-12	13	16	-24	-4	-19	-13	-15	-12	2	11	6	-2	11	2	-14	3	-44	-4	19	4	5	-8	-15	-51	-1	8	1	21	5	-11	-1	15 | j_51
-26	-67	-67	24	25	9	0	-14	27	62	14	-3	-7	-12	-2	15	14	30	-45	14	-30	-9	29	30	2	-31	-55	-11	-19	0	19	-1	40 | j_298
-9	-19	-1	-24	-15	-31	15	-8	-26	-7	1	-39	-10	-37	-2	-12	-24	-36	3	2	0	-6	-25	-5	-6	-42	22	-17	-6	1	-34	-16	-9 | j_519
-28	-38	-72	6	7	-5	15	-18	11	83	27	2	15	3	7	11	-3	-1	-35	12	-24	-19	19	33	-57	-8	-37	4	-15	7	8	-17	42 | j_583
-33	-37	-56	-4	12	-10	3	-21	10	48	26	0	17	-17	6	11	5	25	-28	7	13	-18	7	7	-33	-1	-31	-12	-10	-4	0	-30	4 | j_18
-1	-38	-58	6	13	18	9	-35	18	71	19	2	6	-24	0	0	7	6	-41	12	-36	-11	7	29	-28	0	-33	11	-10	0	-7	-13	32 | j_69
-9	20	0	2	16	-12	-30	11	43	23	9	23	11	-12	-15	21	48	28	13	11	62	-9	6	-18	-18	16	-15	15	24	-20	15	20	-20 | j_721
6	-66	-57	31	28	0	5	-25	1	71	43	12	-4	10	-14	2	0	-26	-5	3	-4	-5	33	13	-55	2	-8	21	-6	14	-3	6	30 | j_216
-9	-49	2	4	6	-41	19	-10	0	-3	7	-36	11	10	2	-4	-9	-11	-9	18	-7	-1	10	5	20	-60	13	-48	-21	0	-35	-20	-17 | j_298
37	-7	-67	-4	5	19	-4	8	-28	15	-23	-25	-31	34	-10	1	-12	-26	-20	-5	-60	9	36	-30	25	17	6	3	29	19	28	15	37 | j_583
-29	-12	-7	7	10	-20	5	7	23	22	19	7	-8	-5	-18	6	25	30	15	15	54	-15	1	-10	-23	13	-3	16	23	-2	8	1	-13 | j_849
-20	-14	25	3	-2	-42	13	5	2	-16	0	-22	12	-18	5	-1	14	19	4	-2	12	-7	-11	-1	12	-49	24	-33	3	-10	-31	-19	-38 | j_18
-28	-35	7	9	0	-31	25	-14	-7	-2	13	-10	18	-15	3	-5	-4	3	1	4	-5	-12	-16	14	2	-47	21	-26	7	-9	-33	-29	-20 | j_18
-16	-49	-45	0	9	3	22	-33	-3	37	40	-18	15	-25	-15	-7	-11	-10	-15	-2	10	-16	1	16	-25	-8	-40	-10	-20	4	-9	-38	17 | j_808
-24	-18	-2	-5	-7	-32	13	-8	-10	-13	20	-15	-9	-2	-7	-11	-1	2	16	1	-8	-5	-21	25	4	-49	11	-7	12	-5	-24	-22	-18 | j_519
-17	-38	-59	10	27	11	5	-41	14	71	31	-16	11	-32	0	4	25	29	-38	3	12	-7	6	20	-5	-4	-41	-13	-7	-9	5	-7	12 | j_69
-21	-14	-28	-11	13	-6	-20	3	-28	50	-16	-31	-29	16	9	14	-8	-30	-5	-9	-16	-14	12	2	28	-4	22	-23	35	1	22	30	32 | j_519
-9	23	0	-14	17	9	-19	-10	-31	27	-40	-63	-18	10	-9	23	15	-40	-22	-27	0	-5	11	-19	44	18	26	-47	46	6	36	47	8 | j_583
4	16	31	-15	-10	-10	-13	18	-22	1	9	7	3	52	40	-1	-12	-53	17	19	-9	-4	26	-14	-28	-6	12	-20	5	22	-14	-16	31 | j_808
-5	0	-56	-18	17	2	-32	-19	-17	48	-29	-31	-22	-7	-7	13	15	6	-27	-25	-9	-5	5	4	62	18	11	-22	36	-14	37	34	13 | j_721
-27	-17	22	-30	-17	-38	14	-27	-15	-9	3	-50	0	-50	-18	-8	14	-9	-28	-15	-26	4	-39	20	10	-62	28	-16	17	3	-46	-9	-37 | j_216
-32	-11	-19	6	45	-13	-34	-9	25	12	10	14	-9	17	-12	21	46	25	11	30	82	-6	20	-22	-26	13	-17	-27	17	-18	32	20	-30 | j_298
-15	6	2	15	27	-8	-6	9	28	18	15	6	-5	0	-14	26	42	30	19	10	67	-9	9	-21	-20	28	-6	6	24	-6	25	15	-19 | j_849
0	-37	-44	11	19	-18	12	-40	-6	41	42	-15	24	-11	-2	5	5	9	-38	-10	-3	4	0	32	1	-25	-22	-8	13	-7	-20	-14	5 | j_592
-26	-3	-10	-13	34	-4	-9	-42	-15	52	15	-54	18	-24	-5	30	41	-5	-32	-23	24	-4	-29	21	51	-25	30	-46	48	-9	8	19	-13 | j_69
6	4	-29	-19	25	1	-7	-18	-50	11	-8	-54	-12	-1	-13	7	11	-29	-14	-40	23	3	0	-10	62	7	30	-39	30	-8	24	18	-2 | j_808
7	-7	-37	-15	15	-8	-19	-15	-35	41	-24	-30	-26	23	1	9	8	-25	-26	-22	-22	-2	17	-10	28	21	26	-17	28	12	23	12	17 | j_18
46	14	52	11	-36	1	-14	23	-11	11	4	57	0	57	16	13	-47	-95	41	21	-83	-6	-29	-19	-36	7	32	34	12	79	-1	-23	85 | j_18
-53	78	114	-46	-19	-8	-29	-2	-9	-34	4	-26	-16	39	41	3	55	-37	1	14	9	22	-35	-13	-31	21	-9	18	35	18	-30	26	-19 | j_849
-6	16	7	-12	5	-13	-38	25	6	21	10	-7	2	47	37	24	0	-11	7	18	-20	-1	26	-23	-7	-18	2	-29	32	6	-10	8	18 | j_519
9	20	12	-1	-6	-8	-17	14	-9	2	2	-11	4	41	17	5	1	-19	-4	11	-23	3	28	-27	1	-22	11	-28	40	20	-7	1	21 | j_583
-5	-39	13	-13	-13	-43	32	-14	-13	5	9	-28	9	-38	-20	-21	-22	-37	-6	4	-34	-5	-38	4	-15	-50	32	-12	0	10	-39	-18	8 | j_51
-3	-15	-32	-9	-3	-29	-14	-15	-33	49	-40	-28	-34	29	15	0	-21	-42	-17	10	-12	3	10	-6	35	16	9	-20	28	7	27	27	35 | j_592
-26	-8	8	5	31	-19	-22	-7	21	11	24	23	2	24	-15	19	41	-7	13	32	66	-4	8	-11	-41	-3	-5	0	21	-4	14	10	-16 | j_298
-22	-28	-36	10	16	10	10	-22	5	26	32	0	5	-17	-9	15	4	7	-5	0	-4	-14	1	29	-20	-14	-33	-5	-1	-2	10	-22	12 | j_519
-28	-58	-42	-8	-11	-9	30	-70	-17	45	61	-16	13	-48	-18	-27	-17	-16	-28	9	-9	-2	-18	30	-65	-6	-26	32	-24	11	-46	-32	10 | j_217
-11	-35	3	-7	-8	-41	21	-22	-17	7	9	-36	2	-30	0	-13	-7	-10	-21	-6	-14	1	-26	31	6	-50	6	-10	5	-3	-42	-11	-13 | j_592
4	12	-23	-31	2	-18	-25	-8	-45	21	-31	-39	-39	21	10	-8	10	-12	-36	-24	-12	9	22	0	37	24	-4	-5	26	5	26	32	8 | j_592
-23	-32	-31	-11	-7	-35	12	-10	2	18	6	-16	12	-15	2	-7	-8	18	2	8	3	-14	-15	13	26	-25	17	-25	1	-11	-17	-21	-15 | j_721
-27	-10	18	27	5	-22	0	-6	26	12	29	38	3	-16	-28	0	20	3	25	15	74	-13	-21	19	-38	-11	-19	34	27	-8	5	5	-9 | j_592
-21	14	6	-20	10	-21	-29	-30	4	26	32	6	-7	-11	-27	14	44	2	10	17	39	3	-14	-10	-66	23	0	31	39	9	2	12	-24 | j_217
-17	-13	-1	-9	4	-31	14	16	-14	-6	12	-29	6	14	8	4	13	16	10	-10	-3	-8	0	13	38	-40	22	-40	11	2	-7	-25	-14 | j_808
-18	-30	-6	-1	-3	-31	12	-4	-5	0	4	-19	5	-13	4	-1	1	14	-4	-1	-17	-7	-16	8	13	-46	20	-25	7	0	-26	-26	-16 | j_18
-4	-14	-40	-11	14	-20	-15	-22	-29	42	-21	-40	-27	16	-1	5	2	-26	-26	-8	2	8	3	-2	39	15	3	-12	37	-6	21	35	12 | j_592
-19	-3	-3	12	25	-4	-16	13	25	20	20	4	-3	13	0	14	40	18	19	7	51	-11	24	-6	-24	3	-24	-14	8	-7	13	1	-6 | j_808
-39	14	43	-16	-8	-31	-20	-8	-14	-19	4	10	3	29	24	-13	9	-27	-6	40	34	4	8	-15	-9	-36	13	-25	28	-2	-20	-2	0 | j_298
-41	-43	-15	-21	7	-55	4	-22	-22	11	9	-31	0	-16	-2	-18	-5	-1	-15	18	21	-1	-25	-6	17	-47	6	-31	-1	-12	-22	6	-15 | j_298
-10	0	-25	-23	6	-13	-40	11	-3	54	18	4	8	33	55	6	7	-6	-16	12	-3	-8	32	-7	-25	2	11	-17	12	3	-23	7	27 | j_721
-16	-40	-51	6	20	-7	1	-18	3	51	31	8	15	-15	6	11	11	25	-30	-5	-15	-13	14	17	-35	-12	-33	2	-8	-4	-3	-20	14 | j_18
-3	-41	-48	-6	10	-5	6	-36	-6	49	28	-14	7	-11	3	2	-9	-11	-41	0	-25	-1	0	27	-31	4	-42	10	-4	5	-14	-11	21 | j_592
-6	-6	-14	15	5	-9	-21	6	33	20	-3	33	-21	6	-25	10	23	20	19	21	23	-9	21	-14	-36	18	-11	10	18	12	28	6	-4 | j_216
-24	-33	-21	-8	7	-34	13	-30	-44	-4	17	-9	-12	-2	4	-20	2	0	5	-9	-7	-3	-29	21	0	-32	35	-17	13	2	-19	-25	-19 | j_18
-9	-34	-65	9	29	16	-1	-51	14	68	17	-12	4	-26	-1	5	20	18	-39	12	3	-6	11	16	-11	5	-31	-21	3	-12	4	-7	12 | j_69
15	-17	-24	-3	13	-19	-8	-21	-43	50	-19	-40	-22	6	-6	12	-7	-54	-22	-21	-13	7	-11	3	48	4	28	-9	40	12	19	36	32 | j_592
-27	-47	-23	8	4	0	23	-24	9	48	26	-18	25	-37	14	12	-11	-5	-39	3	-2	-16	3	38	-31	-14	-51	-8	-31	-2	-13	-16	18 | j_592
-21	-27	-29	-18	-13	-43	12	5	-3	12	4	-11	-3	-21	-9	-8	-25	16	6	6	-20	-20	-22	14	9	-47	24	-15	12	-7	-24	-24	-8 | j_519
18	7	26	-5	-5	-24	-4	-21	-23	35	23	29	-2	43	20	-11	-1	-60	28	22	-10	-3	-24	11	-46	10	34	11	3	43	-10	-14	29 | j_69
-29	-56	7	-13	-2	-43	26	-41	-20	16	8	-22	-6	-11	-19	-17	-11	-55	-10	16	-15	-11	-32	35	-23	-49	28	-5	-8	12	-34	-21	-2 | j_298
-6	-10	-7	-28	-6	-17	8	-33	2	35	47	3	23	-51	-40	2	-3	-11	-27	-11	-43	-13	-43	24	-46	-20	-33	45	19	12	-29	-25	15 | j_519
-12	-11	7	-6	3	-32	-16	23	17	22	-15	-6	-10	-4	-2	21	25	14	-23	4	-19	-9	12	13	14	-54	-2	-8	3	6	13	11	11 | j_298
-21	-22	-65	-3	7	-11	20	-19	32	27	33	20	40	-24	-19	0	20	60	-29	13	5	-11	10	21	0	-1	-36	18	9	-34	-6	-33	-19 | j_721
4	-3	-19	-18	11	-18	-14	-6	-40	32	-24	-32	-26	8	0	-12	-1	-10	-15	-26	-38	-1	4	-3	48	5	12	-23	27	-1	12	27	27 | j_808
-28	-21	-94	-32	14	-10	-2	15	15	84	35	-17	20	34	51	22	16	62	-72	7	-23	-14	68	11	-30	17	-35	-4	-11	-4	-7	-23	21 | j_849
-21	-47	-58	7	12	-13	13	-28	9	47	33	4	15	-30	-8	-6	6	33	-32	-2	-3	-11	4	16	-33	-10	-46	12	-18	-10	-11	-26	5 | j_18
-15	-6	-19	7	25	-17	-11	1	27	35	17	6	-14	0	-20	17	37	34	11	8	50	-9	5	-11	-31	21	-10	19	25	-7	16	16	-13 | j_849
-25	-57	-58	10	11	-3	29	-43	-5	26	39	2	11	-36	-16	-13	2	16	-27	3	-3	-3	7	26	-36	-12	-34	8	-19	-9	-10	-21	-5 | j_216
-16	0	-34	-21	-1	-9	-33	-13	-18	64	-48	-56	-47	11	14	13	10	0	-32	-3	-38	3	32	-10	33	37	2	-29	13	11	33	46	22 | j_217
-15	16	13	13	15	10	-21	30	18	-1	16	21	-4	34	8	21	29	-1	39	11	66	-13	27	-12	-23	14	-14	-14	5	4	33	-2	1 | j_808
15	-26	-89	5	38	-3	-8	-57	12	65	6	-5	14	-13	-12	8	8	36	-59	-10	-32	4	42	13	-23	25	-44	-21	-13	-32	2	13	-8 | j_216
-26	-27	-27	-35	-1	-28	7	-14	-3	38	22	-18	13	13	13	3	-8	-46	-24	23	-17	-8	-3	10	-62	-20	21	-14	0	8	-26	-26	15 | j_51
-17	11	-14	-3	14	2	-37	3	39	72	6	6	12	18	36	28	31	15	-26	27	-8	-8	13	2	-16	-7	-4	-22	30	-1	-7	13	24 | j_69
-21	3	8	-13	-16	-27	-15	-7	-2	28	12	11	11	12	22	-4	-3	-25	12	23	18	-6	-18	-6	-8	-3	15	-6	17	8	-15	-6	17 | j_721
